Here is a tiny trained network, its code and every weight. The questions are about switching its units off for an input and a target symbol, where a switched-off unit gives its printed mean instead of its output.

import numpy as np


def w(rows, s, z=0):
    codes = np.array(rows[::2]) - 128.0
    scale = np.full(codes.shape[1], s)
    scale[-1] = z or s
    return codes * scale


def f(y):
    return y / 2 * (1 + np.tanh(0.7978845608 * (y + 0.044715 * y**3)))


def softmax(a):
    e = np.exp(a - a.max(-1, keepdims=True))
    return e / e.sum(-1, keepdims=True)


def log_softmax(a):
    a = a - a.max(-1, keepdims=True)
    return a - np.log(np.exp(a).sum(-1, keepdims=True))


def net(x, mask):
    ids = ['ΓΔΘΞΦβεζηλμπστψω'.index(c) for c in x.split()]
    T = len(ids)
    res = E[ids] + P[:T]
    u = 0
    for l in range(2):
        q, k, v = (res @ M[l].T for M in (Q, K, V))
        z = softmax(np.where(np.tri(T) > 0, q @ k.T / 4**0.5, -1e9)) @ v
        res = res + np.where(mask[u], z, O[l][:, -1]) @ O[l][:, :-1]
        u += 1
        y = f(res @ A[l][:, :-1].T + A[l][:, -1])
        res = res + np.where(mask[u : u + 4], y, B[l][:, -1]) @ B[l][:, :-1]
        u += 4
    return log_softmax(res[-1] @ U[:, :-1].T + U[:, -1])


Q, K, V, O, A, B = {}, {}, {}, {}, {}, {}
E = w([
[137,149,133,123,204,15,249,196],'Γ',
[13,29,15,115,30,164,210,42],'Δ',
[177,61,65,45,97,32,97,94],'Θ',
[84,93,4,8,218,233,52,183],'Ξ',
[144,237,215,137,213,117,29,242],'Φ',
[23,62,221,187,80,237,33,195],'β',
[221,246,45,35,233,43,155,42],'ε',
[176,154,145,227,199,228,155,2],'ζ',
[67,212,198,13,57,165,133,61],'η',
[214,16,198,38,92,115,195,216],'λ',
[80,242,138,213,76,17,183,180],'μ',
[56,54,209,48,206,83,94,46],'π',
[193,39,208,241,21,69,201,175],'σ',
[212,67,192,40,198,238,161,96],'τ',
[205,215,98,138,11,192,32,80],'ψ',
[131,34,174,180,139,26,25,41],'ω',
],0.0051)
P = w([
[119,115,76,97,83,109,117,117],'0',
[148,117,82,57,94,82,122,105],'1',
[160,104,99,45,82,81,119,96],'2',
[171,122,126,40,84,65,112,87],'3',
[172,130,151,45,83,78,99,76],'4',
[183,128,167,59,82,71,95,63],'5',
[184,132,190,56,79,70,85,51],'6',
[193,127,217,57,78,61,71,56],'7',
[197,123,236,68,80,63,76,45],'8',
[199,139,253,65,79,72,59,38],'9',
],0.0034)
Q[0] = w([
[215,220,4,142,60,242,209,205],'0.h0',
[255,150,123,4,16,75,26,7],'0.h0',
[123,64,245,28,94,21,25,13],'0.h0',
[38,159,29,243,216,227,228,241],'0.h0',
],0.0046)
K[0] = w([
[193,236,5,105,36,247,170,201],'0.h0',
[241,171,248,73,2,107,7,15],'0.h0',
[186,29,253,108,97,21,33,17],'0.h0',
[42,202,8,176,217,200,242,239],'0.h0',
],0.0046)
V[0] = w([
[55,155,119,117,167,81,7,30],'0.h0',
[33,75,132,247,212,68,129,198],'0.h0',
[212,228,27,233,214,162,203,140],'0.h0',
[6,171,101,208,154,199,210,254],'0.h0',
],0.0045)
O[0] = w([
[100,140,77,93,117,42,16,21,174],'0.h0',
[142,97,137,254,168,72,73,188,39],'0.h0',
[196,223,32,241,126,167,182,153,47],'0.h0',
[64,165,135,225,183,162,106,249,3],'0.h0',
],0.0042,0.0045)
A[0] = w([
[200,216,207,84,191,18,140,59,242],'0.n0',
[233,212,158,46,51,210,23,92,241],'0.n1',
[235,55,250,165,50,109,94,84,252],'0.n2',
[124,23,247,4,214,191,254,52,241],'0.n3',
],0.0046,0.0042)
B[0] = w([
[197,215,221,93,176,27,133,70,225],'0.n0',
[214,207,164,56,54,191,53,111,254],'0.n1',
[217,50,253,204,52,108,109,100,226],'0.n2',
[116,78,218,7,161,141,214,88,240],'0.n3',
],0.0047,0.0091)
Q[1] = w([
[251,130,253,8,7,20,80,13],'1.h0',
[90,222,94,83,35,104,53,80],'1.h0',
[3,13,2,252,246,235,211,254],'1.h0',
[251,85,247,9,31,146,118,61],'1.h0',
],0.0047)
K[1] = w([
[242,134,240,134,94,117,84,81],'1.h0',
[173,2,250,199,191,39,228,99],'1.h0',
[16,153,8,115,178,141,158,182],'1.h0',
[242,148,219,138,62,107,53,73],'1.h0',
],0.0043)
V[1] = w([
[150,12,142,196,196,3,115,110],'1.h0',
[121,45,192,65,210,220,251,132],'1.h0',
[199,31,107,190,23,174,176,203],'1.h0',
[22,81,111,68,55,33,86,117],'1.h0',
],0.0046)
O[1] = w([
[251,30,40,129,97,26,135,195,68],'1.h0',
[152,49,174,246,237,200,187,67,154],'1.h0',
[219,142,249,48,83,246,227,251,4],'1.h0',
[34,3,137,53,158,35,49,160,209],'1.h0',
],0.0046,0.0035)
A[1] = w([
[12,174,160,111,252,42,44,67,175],'1.n0',
[139,72,192,175,217,100,4,170,241],'1.n1',
[36,114,192,191,41,41,228,93,253],'1.n2',
[202,103,92,188,163,100,124,5,207],'1.n3',
],0.0045,0.0043)
B[1] = w([
[22,206,154,121,240,52,59,83,237],'1.n0',
[160,63,167,245,217,135,2,216,203],'1.n1',
[22,169,147,254,9,40,230,134,220],'1.n2',
[201,119,4,204,155,188,170,6,254],'1.n3',
],0.0044,0.006)
U = w([
[109,220,145,178,200,21,252,193,232],'Γ',
[22,34,26,109,19,144,214,62,114],'Δ',
[224,20,38,37,75,15,89,136,115],'Θ',
[88,49,30,6,243,240,42,178,236],'Ξ',
[162,199,225,193,237,140,12,251,175],'Φ',
[14,31,194,209,61,224,31,171,175],'β',
[216,241,14,79,230,63,179,96,4],'ε',
[177,128,127,240,200,241,190,29,169],'ζ',
[70,228,224,40,56,158,148,122,157],'η',
[221,66,219,66,110,103,241,246,106],'λ',
[97,240,111,247,96,58,119,184,221],'μ',
[5,100,162,134,218,128,81,58,11],'π',
[176,133,176,238,33,96,215,192,105],'σ',
[209,56,198,74,228,231,203,130,53],'τ',
[218,210,37,174,17,227,54,85,169],'ψ',
[111,39,86,223,144,88,17,62,14],'ω',
],0.0047,0.0043)

Each question gives the input, a string of symbols that net reads in full, and the target symbol t.
The units are the heads (4 rows each of Q, K, V and O) and the neurons (one row each of A and B). Each row of codes is followed by its name. A weight is (code - 128) times the scale printed after its matrix; where a second scale follows, it is the last column's (O, A, B and U).
mask holds one flag per unit, layer by layer, with each layer's heads first. A switched-off unit (its flag False) gives its mean, the last column of its rows in O or B, instead of its output. The means were averaged over made-up inputs and are rounded, as every weight is.
A unit's drop is (log p(t) with every unit on - log p(t) with that unit switched off) / (log p(t) with every unit on - log p(t) with every unit switched off).
k most important neurons: the k neurons with the biggest drops, biggest first
top k neurons in layer l: the k neurons of layer l with the biggest drops, biggest first
input τ μ Θ Δ ψ Φ η ζ ζ ε, target ε: 2 most important neurons => (0.n0; 1.n3)
input λ λ λ ζ ψ Γ ε ψ π, target η: top 2 neurons in layer 0 => (0.n1; 0.n3)
input Φ Θ Δ ε ε ψ ε β π, target π: 3 most important neurons => (0.n0; 1.n0; 0.n3)
input ζ η σ Φ η λ λ, target τ: most important neuron => (0.n3)
input ζ Θ σ η ζ π Ξ ψ Δ ε, target η: 2 most important neurons => (0.n2; 0.n1)
input μ ζ η Φ μ, target μ: 2 most important neurons => (0.n3; 1.n2)
input π ω Γ, target Θ: 2 most important neurons => (0.n2; 0.n3)
input β π ε Δ ζ π, target π: 2 most important neurons => (1.n0; 0.n3)
input η ψ η π Γ Θ π ε ζ, target ζ: 3 most important neurons => (1.n3; 0.n2; 0.n3)
input τ Γ Γ τ β σ, target σ: top 2 neurons in layer 1 => (1.n2; 1.n0)
input Ξ τ Δ, target ζ: 2 most important neurons => (0.n3; 1.n3)
input ψ ω ζ ψ Φ τ Δ ω ψ, target Θ: top 2 neurons in layer 0 => (0.n2; 0.n0)
input η ψ Ξ ε η τ ε, target ζ: 3 most important neurons => (0.n3; 0.n2; 1.n3)
input π τ ε, target ζ: 4 most important neurons => (0.n3; 1.n3; 0.n2; 0.n1)
input τ β μ η β, target β: most important neuron => (0.n0)
input Γ ω λ τ Ξ Ξ π, target ω: 3 most important neurons => (0.n0; 1.n1; 1.n3)
input Δ Ξ ω λ ω ψ, target Θ: top 3 neurons in layer 0 => (0.n2; 0.n0; 0.n3)
input η Φ ψ μ η τ, target ζ: top 2 neurons in layer 0 => (0.n2; 0.n0)
input τ ω η Δ β Ξ Φ ω τ, target Θ: 2 most important neurons => (0.n2; 0.n0)
input η Ξ Φ η Ξ, target Ξ: most important neuron => (1.n2)
input Δ η ψ Φ ω Γ η τ Δ, target Δ: top 2 neurons in layer 1 => (1.n2; 1.n1)
input λ ω η, target Θ: top 2 neurons in layer 0 => (0.n2; 0.n1)
input β σ Γ, target λ: top 2 neurons in layer 1 => (1.n0; 1.n3)
input ψ ψ σ ψ ψ Θ, target η: top 2 neurons in layer 1 => (1.n1; 1.n3)
input ω ψ ε Φ ε, target ε: top 2 neurons in layer 0 => (0.n0; 0.n1)
input ψ ψ Ξ, target η: top 2 neurons in layer 1 => (1.n3; 1.n1)
input Θ π ψ μ ζ Δ Ξ β ω, target ω: top 2 neurons in layer 1 => (1.n1; 1.n3)
input Θ Φ ζ μ λ τ ψ Φ σ, target σ: top neuron in layer 0 => (0.n2)
input τ Γ τ, target τ: top 2 neurons in layer 0 => (0.n3; 0.n0)
